(in the rows, 128 means zero)
Here are made-up elements, facts about them, and rows of numbers that follow some of those facts. Name the element behind each unnamed row.

Some rows with their names:
kagos: [102 143 109  66 146 100 113 120  95 119 121 142 136 160 144 112 157 106
 173 133  90 155 120 122 146 130]
vopur: [ 69 169 107 102 145  80  86 123  77 108 130 141 136 151 155  85 168  97
 178 143 142 170 128 140 129 128]
tikatun: [ 45 159 129 111 153  83  91 105  83 125 103 147 138 168 154  92 149 119
 179 158 122 160 139 145 137 146]
brigrugrok: [ 62 149 114  98 153  80  98 126  86 111 117 149 133 154 159  99 161 103
 204 142 113 172 137 154 126 129]
treklik: [ 73 165  98 127 161  58 117 133  71 110 143 148 126 116 158 114 143  98
 141 141 201 134 131 167 141 137]
trepom: [123 137 105  87 166  85 133 116  89 125 136 141 128 117 147 137 141 101
 144 129 148 122 119 151 122 130]
pubon: [ 79 126  93 122 163  61 131 112  87 115 120 134 118 107 153 112 133 107
 142 148 177 134 150 152 144 138]
veplir: [116 123 102  99 156  79 141 121  92 117 136 137 119 115 153 127 133  95
 136 141 158 121 133 144 149 133]
riklar: [ 92 151  87 115 162  58 120 129  77  92 143 132 118 108 153 103 153  94
 133 136 200 145 131 161 130 122]
flevobro: [110 141 101  88 160  85 126 114  91 124 143 131 126 119 144 129 124 100
 132 120 144 120 131 150 142 130]
zabruk: [101 139  96  85 161  90 125 119  93 118 145 133 115 120 144 127 129 102
 135 115 144 122 129 151 139 136]
nemor: [ 81 128  90 121 163  70 132 105  89 108 119 128 110 105 150 107 131 106
 137 149 180 132 159 148 132 142]
plotu: [112 141 105  94 163  89 133 105  92 132 129 141 127 118 143 135 132 111
 128 136 165 114 132 143 134 140]
pogu: [ 84 157  82 119 169  64 116 119  68 113 136 141 128  94 151 103 145 103
 154 125 198 140 158 144 107 133]
sidrer: [129 129  88  87 158  86 144 108 101 118 133 131 124 105 143 129 138 105
 130 130 154 123 132 129 146 129]
trukle: [ 85 138 103 122 168  58 124 108  82 110 118 138 120 111 152 116 139 106
 142 151 173 136 144 167 121 133]
vapil: [142 123 129  88 154  88 140 110 105 121 140 135 126 115 153 142 144  83
 140 153 141 104 117 155 153 128]
skedran: [141 132 138  95 154  95 131  96 106 135 136 135 129 117 148 141 143  81
 133 160 147  96 114 154 143 132]
fupun: [127 144 105  89 167  79 131 106  94 123 131 133 132 117 142 134 148 109
 124 136 151 121 122 150 114 120]

Facts:
fosta | Λ a | Σ h
gogri | Λ a | Σ g
retrim | Λ a | π skikluk | Σ h
skodra | Λ b | π studrason | Σ g
kloruris | Λ a | π vapo | Σ g
flekon | Λ a | Ω daga paplus ruflak | Σ g
klatrul | Λ e | π tribil | Σ g
brugu | Λ a | π skigros | Ω sogas | Σ g
brevu | Λ d | π ruflak | Σ h
robras | Λ e | Σ h
lila | Λ d | π brokles | Σ g
lubrevos | Λ a | π postil | Σ g
stifa | Λ b | π zogiku | Σ g
redi | Λ b | π kedri | Σ g
drigodu | Λ b | Σ g
divo | Λ b | π sidrer | Ω retrim sogas | Σ g
liflen | Λ a | π merek | Σ h
grode | Λ a | Ω tromam tribil | Σ g
diflis | Λ a | π kliplavom | Ω skufel flevobro | Σ g
floska | Λ a | Ω fike guzuk skuniflan | Σ g
klade | Λ b | Σ g
plarus | Λ d | Σ g
skigros | Λ c | π drisir | Σ g
brokles | Λ a | π brugu | Ω skistas drudril | Σ h
dreplim | Λ a | π daga | Σ g
topa | Λ a | π grepugor | Σ h
pobus | Λ e | Ω pluklun | Σ g
ziklo | Λ f | π drimin | Σ h
flevobro | Λ a | Σ h
plisku | Λ a | π vopur | Σ h
flegrim | Λ c | π grode | Σ g
sosto | Λ b | π stoflar | Σ g
stezo | Λ b | Ω plafodruk fleta gradum | Σ g
mopel | Λ e | π fufli | Σ g
skedran | Λ f | π topa | Σ g
tromam | Λ c | Σ g
gasal | Λ a | π dripli | Σ g
ruflak | Λ c | π kobin | Σ h
kipli | Λ a | π kletom | Ω brefa vapil zogiku | Σ g
studrason | Λ a | π flegrim | Ω fufli trepom drudril topa | Σ g
bripen | Λ a | Σ g
taklal | Λ a | π doflis | Σ g
tredal | Λ f | π mopel | Ω sibek | Σ g
pogu | Λ d | Σ g
kobin | Λ b | π ligro | Ω rurem riklar skigros | Σ h
fupun | Λ a | π pegam | Σ g
sekal | Λ a | Ω safal robras | Σ h
kagos | Λ a | Ω druren stoflar | Σ g
gromuk | Λ c | π garus | Ω fostum kofles | Σ h
vapo | Λ a | π safal | Σ g
pufun | Λ e | π riklar | Σ g
pestom | Λ a | π greskur | Ω greskur zabruk pegam stoflar | Σ h
plegibor | Λ b | π redi | Ω skedran pubon sabrem | Σ h
sibek | Λ f | Σ h
figel | Λ a | Ω trokor guskala punom | Σ h
vobron | Λ b | π simu | Σ h
breris | Λ b | Σ g
skufel | Λ a | Σ h
brigrugrok | Λ b | Ω plostik klade daga trastur | Σ g
popus | Λ a | Ω taklal dalu drudril | Σ g
voske | Λ a | π kofles | Σ g
bosal | Λ c | Ω doflis | Σ g
postil | Λ b | π figel | Σ g
gustur | Λ a | Ω bagribrul safal sabrem | Σ g
plostik | Λ a | π nemor | Σ h
treklik | Λ c | π migru | Σ g
guser | Λ a | π bripen | Σ g
teklepu | Λ d | Σ h
pima | Λ e | Σ h
punom | Λ d | Σ g
tege | Λ e | Ω kloruris fleta drigodu breris | Σ h
ziskon | Λ d | π vipe | Σ h
tribil | Λ d | π rorol | Σ h
stezen | Λ b | Ω treklik ziskon | Σ h
greskur | Λ d | π godruti | Σ g
guskala | Λ f | Σ g
vopur | Λ c | π flifla | Ω fike gradum flegrim | Σ g
trastur | Λ b | Σ g
dila | Λ c | π stekem | Σ g
simu | Λ b | π dreplim | Σ h
brestikir | Λ c | Ω zaples greskur skikluk | Σ g
flifla | Λ d | π kloruris | Ω skigren fufli | Σ g
vipe | Λ f | π plegibor | Σ g
dezil | Λ e | π vobron | Ω teklepu flevobro | Σ g
fufli | Λ b | Σ h
rurem | Λ c | Σ h
riklar | Λ c | π punom | Σ g
sidrer | Λ a | Σ g
skigren | Λ d | Σ g
grilil | Λ a | π fleta | Σ h
vapil | Λ f | Σ g
garus | Λ b | π brestikir | Σ h
flomek | Λ e | Σ g
skuniflan | Λ b | Σ g
skikluk | Λ b | π ziklo | Σ h
trepom | Λ a | Σ g
daga | Λ a | π zaples | Σ h
trukle | Λ b | π diflis | Σ g
zabruk | Λ a | Σ h
gropladrol | Λ d | Ω sidrer | Σ g
kapu | Λ a | Ω tromam pima | Σ g
skobe | Λ a | Ω daga zabruk | Σ h
fuvem | Λ b | Ω gogri | Σ g
pegam | Λ b | π liflen | Σ h
skistas | Λ f | Σ g
veplir | Λ e | Σ g
stekem | Λ a | Σ g
stetur | Λ e | π grilil | Σ h
trolis | Λ b | Ω taklal rudu pufun | Σ g
rorol | Λ f | π plotu | Σ g
buflem | Λ a | Σ g
stoflar | Λ c | Σ h
sogas | Λ f | π voske | Σ g
guzuk | Λ a | Σ g
lagran | Λ a | π bosal | Ω safal | Σ g
nemor | Λ b | π dabom | Σ g
kletom | Λ e | Σ g
dabom | Λ d | π stuto | Ω plarus | Σ h
fostum | Λ b | Σ h
dripli | Λ a | π retrim | Σ g
vofer | Λ b | Ω migru trukle | Σ h
maflum | Λ a | Σ g
drisir | Λ b | π ziskon | Σ g
sabrem | Λ e | π guser | Σ g
tikatun | Λ b | π stetur | Ω fufli | Σ g
gradum | Λ b | Σ g
drudril | Λ f | π klatrul | Σ g
zogiku | Λ a | Σ h
plebos | Λ b | π fosta | Ω migru pogu | Σ g
migru | Λ d | π stezen | Σ g
dalu | Λ d | π stifa | Σ h
rudu | Λ e | π brevu | Σ g
drimin | Λ a | Σ g
ligro | Λ a | π tredal | Σ h
vaflur | Λ d | π plisku | Σ h
bagribrul | Λ a | Σ h
plafodruk | Λ c | Σ g
biru | Λ b | π pestom | Ω ziklo | Σ g
skogrik | Λ c | π lagran | Σ h
brotul | Λ a | π pluklun | Ω flomek pluklun | Σ h
paplus | Λ a | Σ g
klesom | Λ f | Σ g
kliplavom | Λ b | π veplir | Σ h
godruti | Λ b | π maflum | Σ g
zaples | Λ a | π brotul | Σ g
gofli | Λ a | π sogas | Σ g
kofles | Λ b | π treklik | Σ g
plotu | Λ a | π kipli | Σ g
trugrudras | Λ e | Ω pima klesom | Σ g
trogra | Λ b | Ω stoflar | Σ g
stuto | Λ c | π lila | Σ h
liklir | Λ b | Ω fleta lila | Σ g
druren | Λ c | π skodra | Σ g
grepugor | Λ e | Ω buflem gogri | Σ g
fike | Λ f | Σ g
fleta | Λ a | Σ g
merek | Λ a | π kagos | Ω plarus treklik | Σ h
safal | Λ d | π drimu | Σ g
doka | Λ c | Ω tribil punom | Σ h
stosku | Λ d | Ω skogrik tribil | Σ g
brefa | Λ c | Σ g
gruskugri | Λ e | π rudu | Ω safal rorol | Σ g
pubon | Λ b | Σ g
trokor | Λ a | Σ h
pluklun | Λ a | Σ g
drimu | Λ a | π sosto | Ω pogu fike grilil | Σ g
stunike | Λ b | Σ g
doflis | Λ a | π plafodruk | Σ g
kedri | Λ c | π dila | Ω stunike fosta | Σ g

Rows to name:
No name comes twice in this set of rows, the named rows included.
[ 49 175 109 103 140  79  71 131  76 102 137 137 132 157 152  81 153  99
 166 132 134 169 135 146 154 134]  doka
[ 39 145 103 108 140  86 105 126  87 119 132 146 135 141 160  91 137 100
 211 127 108 162 160 140 157 145]  stezen
[ 78 161  86 120 160  53 122 132  72  99 147 144 121 112 160 115 150 101
 140 142 196 140 132 170 137 131]  flegrim
[118 139 102  93 160 103 135 104  94 135 137 142 127 104 147 128 131  90
 152 132 161 109 142 121 133 149]  fleta
[ 72 135 102 133 164  58 129 118  81 123 125 149 130 107 159 123 128 102
 160 148 174 129 149 160 138 140]  kofles
[ 39 172  99 102 154  87  76 125  70 116 126 135 132 157 145  79 144 108
 169 116 134 181 140 139 135 131]  dabom
[ 63 134  94 129 159  59 121 124  85 119 135 141 126 108 160 119 119 100
 155 134 163 132 156 166 151 137]  skikluk
[115 132 123  90 145  94 131 115 108 127 162 139 124 118 159 145 133  79
 156 136 119 102 123 167 154 136]  ziklo
[ 81  92 104  37 157 108 111  99 132 140 134 124 168 196 140  90 177 117
 154 116 149 207  83 118 193  77]  lagran
[ 93 148  99  89 162  85 125 125  89 127 148 145 126 121 151 138 127 104
 146 115 143 121 129 162 139 135]  retrim

Now the same elements, written a new way:
Some rows with their names:
vipe: [132 126 131 129 123 132 119 103 127 108 128 142 128 125 128 119 126 127
 125 129 126 127 120 120 134 137 121 136 135 124]
tikatun: [115 155 142 141 137 128 143 142 133 128 128 110 160 112 146 128 121 128
 117 124 129 113 138 121 142 127 107 132  97 137]
brevu: [134 111 123 123 169 136 115  97 135 113 117 120 121 132 118 127 134 118
 140 130 120 139 139 122 125 145 108 131 130 124]
grilil: [117 140 122 139 122 135 144 124 124 141 129 141 128 133 136 127 116 125
 139 132 123 138 117 132 114 114 131 133 140 115]
skistas: [131 110 121 135 116 138 114  96 115 118 125 139 138 134 129 121 135 132
 128 130 131 136 111 127 109 133 137 126 131 121]
vobron: [127 122 130 120 140 125 138 144 138 149 126 125 115 133 123 135 128 129
 131 125 116 126 151 134 132 129 127 121 123 134]
kletom: [133 133 129 121 123 135 112 120 126 115 128 161 123 130 114 130 120 123
 124 132 133 124 128 125 130 136 139 136 130 133]
plebos: [120 144 136 136 137 122 142 175 140 132 129 105 146 115 137 127 127 128
 115 120 131 117 142 123 141 131 116 128 100 136]
skuniflan: [125 133 119 143  94 128 136 141 116 143 133 139 128 131 125 133 128 128
 126 132 131 134 128 130 109 121 146 117 119 129]
trukle: [128 142 122 141 101 127 147 144 118 140 128 155 145 127 130 130 131 135
 126 134 117 137 132 131 104 129 150 111 112 132]
sibek: [126 105 112 153 129 141 122 218 139 126 123 118  94 142 115 112 117 120
 131 130 118 154 127 117 108 132 155 134 141 104]
drisir: [124 145 133 133 111 125 138 138 127 134 135 141 131 122 127 133 126 127
 122 130 125 123 135 125 129 126 124 124 117 135]
doflis: [142 147 124 107 118 110 146  56 110 129 137 166 129 124 136 139 140 138
 145 141 135 124  99 148 134 122 119 126 146 132]
brefa: [142 129 117 142  97 123 125 185 117 112 130 109 111 135 115 120 128 127
 122 144 126 147 124 128 117 120 136 114 141 116]
grode: [125 129 139 100 147 119 119 141 137 127 130 117 118 122 128 136 124 131
 127 112 149 106 117 130 154 125 132 140 127 141]
trepom: [124 123 124 132 102 133 131 109 115 140 131 152 133 129 135 128 131 134
 127 122 126 132 112 130 109 123 149 122 131 128]
dripli: [124 142 129 123 132 126 136 154 126 129 125 132 142 122 135 128 119 132
 128 128 138 123 112 132 129 123 142 133 125 134]
riklar: [150 117 126 121 108 113 119  77 112 115 132 107 120 134 124 131 150 138
 132 145 131 132 120 140 131 118 108 110 148 123]
sekal: [125 138 142 109 161 118 142 143 148 133 128 117 115 123 129 130 118 128
 134 118 122 117 139 131 157 130 111 140 134 131]

Which element is each row?
No name comes twice in this set of rows, the named rows included.
[137 148 145 113 133 122 120 119 130  99 127 106 137 122 123 124 124 127
 115 132 125 117 146 124 158 128  97 127 135 134]  kedri
[147 125 149  87 147 109 106  69 130 104 132  91 117 125 120 137 141 132
 124 130 139 105 135 136 180 124  81 124 145 139]  bosal
[140 103 126 129 137 124 126  87 124 128 122  79 131 140 132 128 149 138
 135 135 116 139 142 138 125 123 102 109 140 118]  skogrik
[145 131 123 114 136 122 131  81 117 116 124 114 125 139 125 131 133 131
 144 151 119 138 131 148 134 115 102 117 157 119]  rurem
[134 117 111 138 147 138 120 100 125 113 121 139 119 136 117 125 128 114
 143 139 119 149 127 122 110 137 112 133 139 114]  ziskon
[129 131 121 114 119 125 136  98 122 142 133 145 104 137 127 136 121 128
 146 135 126 131 113 140 127 112 126 133 161 121]  fosta
[125 130 137 129 135 134 107 163 139 111 130 122 115 122 118 123 117 116
 115 124 136 117 131 114 144 137 120 146 120 128]  grepugor
[125 138 128 136 156 137 129 112 133 121 123 118 135 130 133 127 117 120
 137 141 126 130 130 130 132 128 103 141 131 115]  stetur
[124 129 122 141 106 129 139 115 116 140 128 143 145 128 142 125 137 139
 128 126 124 135 118 133 107 126 146 118 123 129]  taklal
[132  95 120 151 121 131 118  98 119 132 128 115 139 133 135 125 152 137
 130 131 128 136 117 128 109 137 133 118 114 122]  pufun
[121 132 131 137 117 122 133 141 127 137 137 107 130 124 133 133 133 126
 120 126 136 122 123 127 134 118 113 130 117 128]  stifa
[135 132 119 134 119 133 116 154 113 110 121 109 146 133 124 124 123 129
 122 142 132 137 124 131 117 117 141 118 136 124]  treklik
[118 137 138 122 153 128 138 160 148 141 126 107 127 126 127 132 114 122
 124 118 123 117 158 126 144 129 115 132 115 132]  vofer

